What each symbol does to the items:
J607: ki>J703, fe>J869, si>J319, ri>J318, fo>J926, di>J935
J451: ki>J688, fe>J134, si>J684, ri>J964, fo>J211, di>J878
J173: ki>J218, fe>J521, si>J685, ri>J538, fo>J712, di>J171
J871: ki>J361, fe>J930, si>J148, ri>J66, fo>J206, di>J85
J211: ki>J134, fe>J363, si>J381, ri>J774, fo>J284, di>J688
J901: ki>J937, fe>J624, si>J493, ri>J365, fo>J411, di>J33
J167: ki>J331, fe>J565, si>J480, ri>J943, fo>J391, di>J749
J669: ki>J365, fe>J522, si>J276, ri>J946, fo>J493, di>J426
J563: ki>J57, fe>J878, si>J134, ri>J211, fo>J801, di>J56
J471: ki>J990, fe>J986, si>J371, ri>J753, fo>J885, di>J685
J332: ki>J544, fe>J187, si>J511, ri>J546, fo>J259, di>J114
J953: ki>J168, fe>J723, si>J777, ri>J807, fo>J825, di>J466
J943: ki>J480, fe>J594, si>J85, ri>J204, fo>J788, di>J59
J35: ki>J114, fe>J544, si>J350, ri>J932, fo>J332, di>J371
J31: ki>J304, fe>J242, si>J293, ri>J487, fo>J401, di>J445
J192: ki>J875, fe>J85, si>J930, ri>J206, fo>J204, di>J594
J487: ki>J293, fe>J460, si>J775, ri>J528, fo>J795, di>J473
J990: ki>J885, fe>J354, si>J35, ri>J371, fo>J986, di>J471
J84: ki>J697, fe>J56, si>J878, ri>J801, fo>J475, di>J602
J699: ki>J556, fe>J935, si>J869, ri>J926, fo>J405, di>J12
J795: ki>J460, fe>J159, si>J526, ri>J692, fo>J705, di>J293
J242: ki>J902, fe>J487, si>J705, ri>J460, fo>J473, di>J401
J378: ki>J602, fe>J697, si>J57, ri>J563, fo>J84, di>J558
J684: ki>J774, fe>J992, si>J411, ri>J937, fo>J381, di>J964
J788: ki>J594, fe>J875, si>J361, ri>J871, fo>J192, di>J480
J869: ki>J104, fe>J318, si>J441, ri>J137, fo>J506, di>J926
J522: ki>J212, fe>J946, si>J876, ri>J576, fo>J941, di>J493
J930: ki>J733, fe>J66, si>J985, ri>J933, fo>J729, di>J206
J206: ki>J930, fe>J729, si>J933, ri>J905, fo>J733, di>J361
J171: ki>J173, fe>J712, si>J538, ri>J889, fo>J218, di>J82
J166: ki>J283, fe>J217, si>J466, ri>J344, fo>J785, di>J511
J556: ki>J405, fe>J607, si>J104, ri>J869, fo>J935, di>J699
J624: ki>J426, fe>J365, si>J941, ri>J212, fo>J669, di>J411
J932: ki>J350, fe>J511, si>J217, ri>J785, fo>J546, di>J187
J371: ki>J35, fe>J332, si>J932, ri>J187, fo>J114, di>J753
J276: ki>J837, fe>J876, si>J173, ri>J171, fo>J576, di>J946
J612: ki>J749, fe>J331, si>J59, ri>J226, fo>J167, di>J777
J331: ki>J391, fe>J226, si>J788, ri>J480, fo>J565, di>J167
J985: ki>J12, fe>J556, si>J703, ri>J607, fo>J699, di>J933
J137: ki>J441, fe>J31, si>J902, ri>J242, fo>J445, di>J440
J733: ki>J729, fe>J148, si>J12, ri>J985, fo>J66, di>J930
J57: ki>J801, fe>J451, si>J284, ri>J134, fo>J878, di>J563
J33: ki>J901, fe>J411, si>J365, ri>J669, fo>J937, di>J992
J594: ki>J192, fe>J204, si>J206, ri>J361, fo>J875, di>J788
J677: ki>J771, fe>J378, si>J475, ri>J697, fo>J558, di>J680
J136: ki>J222, fe>J413, si>J558, ri>J771, fo>J533, di>J277
J946: ki>J276, fe>J576, si>J171, ri>J82, fo>J837, di>J941
J935: ki>J607, fe>J926, si>J318, ri>J506, fo>J703, di>J405
J82: ki>J171, fe>J218, si>J889, ri>J65, fo>J173, di>J993
J521: ki>J65, fe>J538, si>J885, ri>J990, fo>J889, di>J712
J775: ki>J692, fe>J277, si>J413, ri>J533, fo>J526, di>J528
J134: ki>J284, fe>J964, si>J992, ri>J381, fo>J363, di>J211
J528: ki>J775, fe>J526, si>J533, ri>J222, fo>J692, di>J159
J602: ki>J84, fe>J475, si>J801, ri>J57, fo>J697, di>J378
J558: ki>J378, fe>J84, si>J563, ri>J56, fo>J602, di>J771
J284: ki>J363, fe>J684, si>J33, ri>J992, fo>J964, di>J134
J381: ki>J992, fe>J901, si>J426, ri>J624, fo>J33, di>J774
J293: ki>J795, fe>J705, si>J692, ri>J775, fo>J460, di>J487
J159: ki>J528, fe>J692, si>J222, ri>J136, fo>J775, di>J705
J841: ki>J807, fe>J612, si>J391, ri>J331, fo>J777, di>J693
J753: ki>J371, fe>J114, si>J187, ri>J259, fo>J35, di>J233
J493: ki>J522, fe>J941, si>J576, ri>J837, fo>J212, di>J365
J473: ki>J487, fe>J795, si>J528, ri>J159, fo>J293, di>J902
J905: ki>J933, fe>J12, si>J935, ri>J405, fo>J985, di>J148
J799: ki>J344, fe>J953, si>J693, ri>J723, fo>J466, di>J955
J85: ki>J871, fe>J206, si>J66, ri>J729, fo>J361, di>J204
J413: ki>J680, fe>J771, si>J84, ri>J602, fo>J677, di>J533
J12: ki>J699, fe>J405, si>J926, ri>J703, fo>J556, di>J985
J168: ki>J825, fe>J693, si>J612, ri>J777, fo>J723, di>J953
J926: ki>J869, fe>J506, si>J137, ri>J440, fo>J104, di>J703
J233: ki>J753, fe>J35, si>J259, ri>J544, fo>J371, di>J354
J749: ki>J167, fe>J391, si>J943, ri>J59, fo>J331, di>J612
J363: ki>J964, fe>J774, si>J901, ri>J33, fo>J684, di>J284
J680: ki>J677, fe>J558, si>J697, ri>J84, fo>J771, di>J413
J544: ki>J259, fe>J932, si>J166, ri>J511, fo>J187, di>J332
J729: ki>J66, fe>J905, si>J699, ri>J12, fo>J148, di>J733
J283: ki>J785, fe>J955, si>J953, ri>J466, fo>J217, di>J166
J692: ki>J526, fe>J136, si>J680, ri>J413, fo>J277, di>J775
J511: ki>J166, fe>J785, si>J344, ri>J799, fo>J283, di>J546
J941: ki>J946, fe>J837, si>J82, ri>J993, fo>J276, di>J212
J937: ki>J411, fe>J426, si>J522, ri>J493, fo>J624, di>J901
J785: ki>J217, fe>J799, si>J168, ri>J953, fo>J955, di>J283
J777: ki>J612, fe>J167, si>J226, ri>J565, fo>J749, di>J807
J506: ki>J318, fe>J440, si>J31, ri>J445, fo>J319, di>J104
J445: ki>J31, fe>J401, si>J487, ri>J473, fo>J304, di>J441
J65: ki>J889, fe>J685, si>J986, ri>J885, fo>J538, di>J521
J354: ki>J233, fe>J371, si>J544, ri>J332, fo>J753, di>J986
J685: ki>J471, fe>J885, si>J753, ri>J233, fo>J990, di>J538
J426: ki>J669, fe>J493, si>J946, ri>J941, fo>J365, di>J624
J801: ki>J878, fe>J688, si>J363, ri>J284, fo>J451, di>J57
J441: ki>J445, fe>J304, si>J473, ri>J902, fo>J31, di>J137
J218: ki>J712, fe>J65, si>J471, ri>J685, fo>J521, di>J173
J693: ki>J841, fe>J777, si>J331, ri>J167, fo>J807, di>J723
J992: ki>J33, fe>J937, si>J669, ri>J426, fo>J901, di>J381
J361: ki>J206, fe>J733, si>J905, ri>J148, fo>J930, di>J871
J104: ki>J506, fe>J319, si>J445, ri>J441, fo>J318, di>J869
J712: ki>J521, fe>J889, si>J990, ri>J471, fo>J65, di>J218
J576: ki>J876, fe>J82, si>J712, ri>J218, fo>J993, di>J837
J889: ki>J538, fe>J471, si>J354, ri>J986, fo>J685, di>J65
J565: ki>J226, fe>J943, si>J192, ri>J594, fo>J59, di>J391
J955: ki>J799, fe>J466, si>J723, ri>J825, fo>J344, di>J217
J688: ki>J211, fe>J284, si>J774, ri>J684, fo>J134, di>J451
J964: ki>J684, fe>J381, si>J937, ri>J901, fo>J774, di>J363
J226: ki>J59, fe>J480, si>J875, ri>J192, fo>J943, di>J565
J401: ki>J242, fe>J473, si>J460, ri>J795, fo>J902, di>J304
J705: ki>J159, fe>J775, si>J136, ri>J277, fo>J528, di>J460
J440: ki>J137, fe>J445, si>J242, ri>J401, fo>J441, di>J319
J933: ki>J985, fe>J699, si>J607, ri>J935, fo>J12, di>J905
J114: ki>J332, fe>J259, si>J546, ri>J350, fo>J544, di>J35
J187: ki>J932, fe>J546, si>J785, ri>J283, fo>J350, di>J259
J212: ki>J941, fe>J276, si>J993, ri>J876, fo>J946, di>J522
J204: ki>J85, fe>J361, si>J729, ri>J733, fo>J871, di>J875
J533: ki>J413, fe>J677, si>J602, ri>J378, fo>J680, di>J222
J475: ki>J56, fe>J57, si>J688, ri>J451, fo>J563, di>J697
J56: ki>J563, fe>J801, si>J211, ri>J688, fo>J57, di>J475
J365: ki>J493, fe>J212, si>J837, ri>J276, fo>J522, di>J669
J391: ki>J565, fe>J59, si>J594, ri>J788, fo>J226, di>J331
J148: ki>J905, fe>J985, si>J405, ri>J556, fo>J933, di>J66
J878: ki>J451, fe>J211, si>J964, ri>J363, fo>J688, di>J801
J825: ki>J723, fe>J841, si>J749, ri>J612, fo>J693, di>J168
J774: ki>J381, fe>J33, si>J624, ri>J411, fo>J992, di>J684
J876: ki>J993, fe>J171, si>J521, ri>J712, fo>J82, di>J576
J885: ki>J986, fe>J233, si>J114, ri>J35, fo>J354, di>J990
J723: ki>J693, fe>J807, si>J167, ri>J749, fo>J841, di>J825
J59: ki>J943, fe>J788, si>J204, ri>J875, fo>J480, di>J226
J318: ki>J319, fe>J137, si>J304, ri>J31, fo>J440, di>J506
J460: ki>J705, fe>J528, si>J277, ri>J526, fo>J159, di>J795
J344: ki>J466, fe>J168, si>J841, ri>J693, fo>J953, di>J799
J222: ki>J533, fe>J680, si>J378, ri>J558, fo>J413, di>J136
J875: ki>J204, fe>J871, si>J733, ri>J930, fo>J85, di>J192
J259: ki>J187, fe>J350, si>J283, ri>J166, fo>J932, di>J544
J466: ki>J953, fe>J825, si>J807, ri>J841, fo>J168, di>J344
J697: ki>J475, fe>J563, si>J451, ri>J878, fo>J56, di>J84
J411: ki>J624, fe>J669, si>J212, ri>J522, fo>J426, di>J937
J405: ki>J935, fe>J703, si>J506, ri>J104, fo>J607, di>J556
J304: ki>J401, fe>J902, si>J795, ri>J293, fo>J242, di>J31
J66: ki>J148, fe>J933, si>J556, ri>J699, fo>J905, di>J729
J546: ki>J511, fe>J283, si>J799, ri>J955, fo>J166, di>J350
J350: ki>J546, fe>J166, si>J955, ri>J217, fo>J511, di>J932
J807: ki>J777, fe>J749, si>J565, ri>J391, fo>J612, di>J841
J480: ki>J788, fe>J192, si>J871, ri>J85, fo>J594, di>J943
J771: ki>J558, fe>J602, si>J56, ri>J475, fo>J378, di>J677
J277: ki>J136, fe>J533, si>J771, ri>J677, fo>J222, di>J526
J703: ki>J926, fe>J104, si>J440, ri>J319, fo>J869, di>J607
J837: ki>J576, fe>J993, si>J218, ri>J173, fo>J876, di>J276
J217: ki>J955, fe>J344, si>J825, ri>J168, fo>J799, di>J785
J319: ki>J440, fe>J441, si>J401, ri>J304, fo>J137, di>J318
J538: ki>J685, fe>J990, si>J233, ri>J354, fo>J471, di>J889
J902: ki>J473, fe>J293, si>J159, ri>J705, fo>J487, di>J242
J993: ki>J82, fe>J173, si>J65, ri>J521, fo>J171, di>J876
J526: ki>J277, fe>J222, si>J677, ri>J680, fo>J136, di>J692
J986: ki>J354, fe>J753, si>J332, ri>J114, fo>J233, di>J885

The rows follow the links: the fewer symbols apart two items are, the more alike their rows tend to be.

Each row, then its item:
[   2,   33,   -7,  -38,   -3,   58,   35,   29,   70,    0,   91, -106,  -42,  -23,  -23,   25,    4,   38,  -26,  -34,  -17, -126,    1,  -43,   12,  -36,  -68,    5,  -13,   41,  -37,   27,   41,   -7,  -19,  -89,   -1,   86]; item J753
[  -5,   33,    1,  -37,   -5,   53,   43,   23,   66,   -9,  101, -104,  -33,  -17,  -18,   13,   -2,   46,  -18,  -30,  -12, -133,   11,  -43,    1,  -31,  -71,    6,   -7,   32,  -35,   31,   30,   -5,  -25,  -85,   -1,   93]; item J233
[  51,   37,  -50,  -48,  -22,   68,    3,   38,   89,   37,  -13,  -37,  -46,  -62,  -44,   92,   33,   19,  -39,  -37,  -65,   65,  -57,   -2,   65,  -10,   38,  -45,  -37,   16,   14,  -54,   79,  -23,   -6,    1,   71,  -17]; item J167
[ -13,   18,   15,  -16,   -4,   38,   56,    6,   45,  -35,  119,  -85,    3,  -23,    1,    8,  -25,   49,   -6,  -10,  -11, -155,   41,  -41,   -9,   -7,  -88,   13,   12,    5,  -33,   34,    7,  -27,  -32,  -53,   -7,   87]; item J885
[   2,  -18,   -8,  -25,  -27,   17,   28,   -2,   77,   56,  -95,   70,  -75,  -44,  -30,  -11,   80,  -26,  -25,  -40,  -43,  127,  -80,   12,   -2,  -24,   21,  -11,  -30,  -17,   36,  -23,   38,   55,  -10,   12,   53,  -79]; item J12
[   2,  -28,   -6,   13,   22,  -63,  -43,  -16,  -80,   44, -119,   57,  -30,   49,  -11,  -53,   36,  -64,  -12,  -12,   50,   93,  -19,   19,  -15,   -7,   74,  -14,  -20,   29,  -33,   28,  -18,  100,   47,    0,  -45,  -60]; item J159
[ -37,   23,   17,   18,   -9,  -42,   -9,   35,  -96,    1,  -26,    2,   24,  100,   47, -100,  -17,   16,   45,  -25,  120,   43,  -11,   30,  -27,  -51,   17,   31,  -35,   35,   42,   32,  -24,   40,   44,  -80,  -49,   62]; item J475
[  56,    9,  -46,  -19,   -6,   43,  -21,    2,   63,   19,  -31,    5,  -21,  -77,  -39,  111,   20,   -6,  -30,    9,  -94,   73,  -32,    8,   61,   32,   52,  -51,   -4,  -16,   10,  -71,   48,  -50,  -10,   77,   67,  -67]; item J59
[  -7,  -15,   -1,    1,   10,  -51,  -19,   -7,  -57,   56, -116,   60,  -44,   51,  -11,  -71,   46,  -51,   -9,  -32,   48,  102,  -29,   16,  -20,  -24,   58,  -13,  -37,   33,  -20,   32,   -3,  116,   42,  -25,  -33,  -49]; item J460
[ -39,   18,   15,   21,    1,  -41,  -26,   37,  -90,   11,  -33,   -5,   13,  101,   40,  -97,  -13,   13,   43,  -16,  113,   44,  -22,   29,  -24,  -61,   21,   31,  -35,   47,   42,   31,  -18,   40,   50,  -80,  -53,   60]; item J56
[ -35,   15,   18,   20,  -24,  -60,   21,    1, -120,  -15,  -12,   30,   70,   99,   57, -103,  -41,   22,   45,  -14,  119,   23,   36,   33,  -38,  -12,   25,    5,  -10,  -15,   26,   28,  -48,   45,   29,  -34,  -34,   38]; item J378
[  -1,    9,   -7,  -45,  -69,   33,   91,   11,   88,   38,  -48,   64,  -34,  -43,   -6,  -24,   56,   29,   -7,  -62,  -27,  104,  -60,   16,  -12,  -20,   -1,  -17,  -31,  -59,   70,  -36,   42,   40,  -31,    3,   87,  -46]; item J66
[ -18,  -35,   30,   46,   78,   -3,  -82,  -14,    6,  -35,   49,  -67,  -25,  -19,  -14,   39,  -23,  -50,   -6,   76,  -40, -123,   20,  -33,    0,   -2,  -71,   64,   46,   59,  -36,   28,  -22,  -76,    8,   -6,  -74,   34]; item J171
[  35,   20,  -41,  -29,   33,   58,  -35,   24,   69,   14,   49, -113,  -64,  -47,  -56,   91,   13,   -1,  -53,  -10,  -60,  -85,  -12,  -46,   52,  -12,  -13,  -21,  -14,   70,  -73,    2,   57,  -26,    1,  -37,   -7,   41]; item J259
[ -46,   -3,   38,   27,   53,   10,  -49,   30,   19,  -10,   34,  -71,  -52,   23,    1,  -26,    4,  -15,   17,   30,   18,  -74,  -39,  -19,   -9,  -75,  -89,   92,   -6,   87,   26,   45,   -1,  -39,   22,  -94,  -69,   85]; item J946
[  34,    0,  -22,  -20,  -46,   31,   42,  -21,   52,   -9,   -2,   57,   38,  -69,   -6,   65,    1,   24,  -10,    1,  -75,   58,    7,   16,   23,   62,   29,  -47,   17,  -91,   30,  -69,   13,  -44,  -42,  105,   92,  -78]; item J875
[ -12,  -12,    0,   -7,   -2,  -44,   -4,   -4,  -53,   61, -112,   58,  -44,   50,  -12,  -83,   52,  -37,   -8,  -42,   54,  101,  -35,   15,  -23,  -32,   57,  -12,  -44,   26,  -17,   33,    1,  122,   34,  -32,  -25,  -43]; item J795
[ -27,   -4,   17,   47,   47,  -45,  -95,   31,  -89,    8,  -53,  -20,   -9,   85,   21,  -45,  -11,  -36,   31,   30,   80,   39,  -35,   26,   -1,  -51,   17,   54,  -19,   83,   26,   21,  -25,   -5,   68,  -55,  -85,   45]; item J451
[  58,   15,  -54,  -25,   -9,   55,  -24,   18,   77,   31,  -30,  -12,  -38,  -72,  -46,  109,   22,   -1,  -39,  -13,  -87,   72,  -47,    2,   68,   11,   52,  -47,  -16,    3,    9,  -65,   67,  -43,   -3,   45,   67,  -53]; item J565
[ -15,  -21,   27,   29,   55,    5,  -29,  -27,    5,  -52,   89,  -55,   17,  -24,   -1,   40,  -40,  -14,    3,   66,  -38, -156,   58,  -33,   -5,   25,  -78,   40,   56,   12,  -46,   29,  -32,  -72,  -22,   14,  -49,   41]; item J521
[  52,   34,  -43,  -34,  -29,   49,   41,    0,   39,  -24,   91,  -59,   45,  -54,  -19,   99,  -35,   57,  -28,   -9,  -54,  -77,   56,  -21,   42,   60,   11,  -69,   15,  -42,  -45,  -39,   24,  -51,  -36,   41,   65,    9]; item J799
[  41,   61,  -47,  -65,  -57,   75,   79,   35,   81,    3,   66,  -63,    8,  -45,  -15,   59,   -6,   81,  -26,  -62,  -32,  -16,   -4,  -11,   40,    2,    4,  -64,  -29,  -26,    7,  -42,   60,  -23,  -31,  -22,   91,   39]; item J723
[  -9,  -31,   19,   -8,  -51,  -44,   83,  -54,  -29,   11,  -54,  126,   36,    8,   15,  -73,   23,   -1,    9,  -27,   22,   60,   37,   18,  -57,   43,   23,  -27,   11,  -96,    0,   12,  -40,   94,  -24,   61,   33,  -82]; item J137
[  47,   51,  -44,  -51,  -52,   70,   72,   16,   59,  -20,   89,  -59,   40,  -47,  -11,   73,  -31,   81,  -20,  -39,  -38,  -52,   34,  -17,   37,   35,    7,  -65,   -3,  -44,  -15,  -39,   44,  -35,  -36,   12,   79,   26]; item J953
[   8,   -6,   -9,  -32,  -37,   21,   38,    3,   80,   57,  -87,   69,  -68,  -43,  -32,  -12,   79,  -14,  -21,  -46,  -40,  123,  -80,   10,   -2,  -24,   18,  -12,  -36,  -23,   49,  -23,   43,   56,  -10,    2,   57,  -75]; item J985
[ -21,  -19,   22,  -16,  -56,  -43,   95,  -38,  -28,   16,  -50,  115,   30,   22,   17,  -99,   22,   10,    6,  -47,   45,   60,   22,   21,  -57,   20,   20,  -28,   -6,  -85,    8,   16,  -27,  110,  -21,   22,   30,  -61]; item J445
[  43,   18,  -40,  -26,   34,   55,  -39,   18,   61,   12,   46, -108,  -63,  -50,  -58,  102,    9,  -11,  -56,    2,  -62,  -82,   -6,  -45,   56,   -2,   -4,  -27,   -8,   65,  -78,   -1,   51,  -30,    0,  -23,    0,   27]; item J187
[ -60,    2,   50,   35,   12,  -17,    5,   17,  -29,  -44,   69,  -31,   32,   48,   49,  -66,  -46,   24,   53,   25,   65,  -75,   12,    4,  -39,  -44,  -84,   83,   19,   14,   55,   32,  -41,  -47,    4,  -67,  -52,   96]; item J426
[ -26,  -26,   29,   73,   61,  -54, -107,   -6,  -95,  -39,  -10,   -1,   39,   55,   37,  -14,  -51,  -40,   45,   86,   41,  -12,   16,   22,  -10,    4,    1,   61,   33,   44,   19,   17,  -58,  -64,   44,   13,  -84,   25]; item J964

Each walk starts at a row. The symbols on each line, taken left to right, move it on to the next item.
Each answer is a row, close to the row of the item it stands for.
---
[  57,   15,  -46,  -19,   13,   45,  -13,   -9,   31,  -18,   74,  -70,   13,  -63,  -33,  122,  -25,   12,  -41,   20,  -77,  -87,   48,  -31,   56,   60,   19,  -60,   21,   -6,  -72,  -29,   24,  -61,  -23,   52,   29,   -3]
ki ki fo fo di fe ri	[  44,   53,  -51,  -55,  -47,   79,   43,   47,   92,   34,   18,  -55,  -40,  -49,  -35,   70,   24,   51,  -31,  -59,  -47,   35,  -49,   -8,   57,  -16,   24,  -54,  -43,    4,   19,  -48,   80,  -15,  -16,  -25,   80,   13]
fe fo ki ri si ri	[  -1,    6,   -6,  -37,  -55,   29,   67,   13,   89,   49,  -71,   67,  -52,  -39,  -21,  -22,   70,    8,  -11,  -58,  -33,  113,  -72,   17,   -5,  -26,    5,  -16,  -38,  -36,   61,  -27,   47,   50,  -21,   -1,   75,  -56]
---
[  58,   22,  -41,  -22,    5,   44,   -4,   -7,   33,  -21,   79,  -66,   23,  -60,  -29,  118,  -30,   26,  -40,   10,  -74,  -80,   57,  -31,   51,   60,   18,  -65,   22,  -17,  -68,  -32,   23,  -60,  -23,   54,   37,   -6]
ri di si si di	[  54,   22,  -54,  -34,  -16,   59,  -19,   28,   81,   36,  -28,  -23,  -49,  -65,  -46,  100,   31,    0,  -37,  -20,  -82,   72,  -51,   -3,   67,    2,   47,  -43,  -24,   10,    5,  -62,   70,  -33,   -2,   34,   65,  -42]
di fo fo ki ri fe fe fe	[   2,   10,   -4,  -44,  -62,   32,   78,   13,   90,   44,  -58,   64,  -44,  -43,  -14,  -24,   61,   21,  -13,  -61,  -27,  111,  -69,   13,   -4,  -26,    4,  -16,  -35,  -45,   59,  -33,   39,   48,  -23,   -1,   77,  -53]
---
[  48,   47,  -43,  -47,  -42,   61,   62,   13,   52,  -21,   95,  -59,   43,  -49,  -13,   80,  -33,   74,  -20,  -30,  -45,  -64,   42,  -16,   41,   47,    4,  -69,    1,  -47,  -24,  -43,   35,  -43,  -33,   25,   80,   25]
ki fo fe ki si si	[  45,   -2,  -29,  -12,  -38,   28,   29,  -18,   54,   -6,  -10,   53,   30,  -74,  -11,   76,    0,   16,  -11,    6,  -82,   61,    4,   14,   34,   59,   36,  -53,   19,  -77,   27,  -70,   14,  -51,  -33,  113,   83,  -81]
si di ri fo fo ki ki	[   6,  -35,   -7,   -7,   -6,   -4,   -3,  -21,   49,   48, -112,   86,  -62,  -44,  -37,    3,   73,  -52,  -28,   -9,  -52,  119,  -60,   11,   -4,    6,   34,  -11,  -12,  -17,   15,  -20,   23,   51,   -2,   50,   32, -106]
---
[ -21,  -11,   17,  -20,  -60,  -39,   96,  -30,  -27,   24,  -54,  103,   21,   27,   18, -102,   32,   13,    9,  -55,   46,   67,   11,   15,  -57,   11,   16,  -25,  -13,  -75,   10,   19,  -26,  122,  -19,    6,   27,  -49]
di ki ki di di fe fe fo si	[   0,  -35,   -6,   29,   32,  -71,  -65,  -30, -109,   24, -100,   68,    9,   54,    5,  -41,    8,  -62,   -1,   14,   47,   76,   13,   23,  -16,   22,   83,  -19,    2,   12,  -47,   20,  -41,   68,   45,   34,  -50,  -62]
ri ki fe ri fe ki fe ri fo	[ -37,  -17,   41,   62,   36,  -47,  -56,  -11,  -86,  -60,   44,   -4,   69,   52,   49,  -32,  -63,  -11,   54,   75,   51,  -55,   42,   17,  -24,    5,  -33,   66,   44,    8,   32,   21,  -70,  -72,   16,   10,  -66,   50]
---
[ -17,  -10,    7,  -18,  -21,  -37,   32,   -2,  -39,   57, -102,   65,  -38,   49,   -2,  -96,   53,  -20,   -2,  -59,   61,   94,  -35,   17,  -36,  -31,   39,  -13,  -42,    9,   -6,   31,    4,  130,   24,  -43,   -9,  -33]
ki fe di fe fe ki	[   4,  -33,    4,   36,   26,  -77,  -52,  -35, -128,    7,  -81,   67,   34,   65,   16,  -41,  -17,  -54,   10,   25,   54,   58,   37,   27,  -17,   38,   76,  -15,   11,    1,  -38,   17,  -50,   55,   38,   50,  -49,  -59]
si di fo fo fe di	[ -35,   22,   22,   15,  -12,  -46,    3,   27, -102,   -1,  -15,   10,   34,  107,   50, -102,  -22,   23,   50,  -24,  123,   37,    1,   32,  -32,  -43,   18,   21,  -27,   22,   39,   29,  -29,   48,   36,  -73,  -44,   61]
---
[   9,  -49,    4,    6,   -5,  -36,    8,  -60,    2,   19,  -90,  119,   -3,  -29,  -13,   -5,   38,  -54,  -13,   17,  -39,   90,    2,   16,  -20,   49,   39,  -28,   18,  -61,   -7,  -19,  -19,   45,  -10,  100,   24, -124]
ki ki fe ki si fe	[ -15,  -11,    2,  -13,  -10,  -42,   10,   -2,  -45,   60, -107,   55,  -43,   48,   -7,  -88,   53,  -31,  -10,  -50,   61,   98,  -40,   13,  -32,  -33,   50,  -14,  -44,   17,  -10,   31,    2,  127,   30,  -41,  -18,  -36]
di fo fo ki ri fe fe fe	[ -29,   20,   22,   18,  -21,  -56,   16,   17, -110,  -11,  -14,   23,   60,  104,   55, -105,  -37,   26,   51,  -19,  127,   29,   17,   33,  -35,  -19,   21,   12,  -18,    0,   30,   27,  -43,   47,   32,  -50,  -39,   48]
---
[ -26,   -9,   17,   54,   53,  -45, -109,   23,  -96,    2,  -50,  -14,   -8,   76,   24,  -40,  -16,  -44,   33,   43,   70,   36,  -27,   25,    3,  -44,   19,   61,  -10,   83,   26,   25,  -29,  -18,   64,  -41,  -86,   36]
ki ri di di si fo fo si	[ -46,   -9,   33,   28,   61,    7,  -65,   27,   19,  -10,   29,  -71,  -55,   10,   -2,  -17,    3,  -24,   11,   35,    9,  -78,  -35,  -20,   -5,  -68,  -83,   93,    1,   92,   11,   43,   -4,  -45,   21,  -81,  -74,   78]
ki si ri fe di di ri fo	[  10,   30,  -15,  -38,   12,   62,   18,   35,   75,   12,   74, -114,  -59,  -31,  -39,   43,    9,   26,  -37,  -28,  -29, -109,  -11,  -40,   24,  -40,  -48,    0,  -25,   58,  -46,   22,   52,   -5,  -13,  -85,   -6,   77]
---
[   1,  -26,    4,   35,   22,  -82,  -48,  -36, -129,   -2,  -67,   67,   51,   65,   25,  -45,  -24,  -44,   16,   28,   60,   52,   48,   28,  -22,   36,   73,  -21,   20,  -11,  -37,   16,  -56,   46,   32,   46,  -50,  -48]
ki di ri fe ki ki ri	[ -33,   -2,   13,   42,   43,  -46,  -83,   38,  -90,    9,  -54,  -13,  -16,   88,   23,  -58,   -7,  -29,   36,   17,   87,   50,  -40,   23,   -1,  -59,   20,   54,  -25,   82,   31,   31,  -20,    1,   65,  -68,  -77,   45]
di fo fo ki ri fe fe fe	[ -56,   10,   49,   26,   14,   -4,    1,   26,   -7,  -33,   60,  -46,    9,   43,   41,  -67,  -25,   21,   46,   19,   59,  -71,   -8,   -1,  -33,  -58,  -90,   87,    6,   38,   57,   38,  -25,  -41,    4,  -93,  -51,  103]
---
[  52,   10,  -45,  -22,   40,   46,  -43,    7,   49,    3,   47,  -97,  -41,  -59,  -56,  118,   -3,  -11,  -54,   14,  -79,  -83,   12,  -40,   61,   22,    7,  -42,    5,   51,  -81,  -11,   45,  -46,   -5,   12,    1,    9]
ki ri si fo si fe ki	[  55,    2,  -42,  -15,  -13,   40,  -19,   -1,   64,    9,  -31,   15,  -10,  -73,  -30,  106,   16,   -7,  -29,    6,  -92,   69,  -22,    8,   58,   39,   51,  -49,    5,  -26,    9,  -72,   39,  -50,  -15,   87,   70,  -78]
di ri ri ri si ri di fe fo	[ -12,  -24,   20,  -14,  -54,  -47,   92,  -46,  -29,   18,  -49,  117,   32,   13,   21,  -87,   20,    4,   10,  -36,   33,   63,   28,   18,  -60,   33,   19,  -26,    9,  -92,    4,   14,  -34,  103,  -29,   40,   29,  -69]
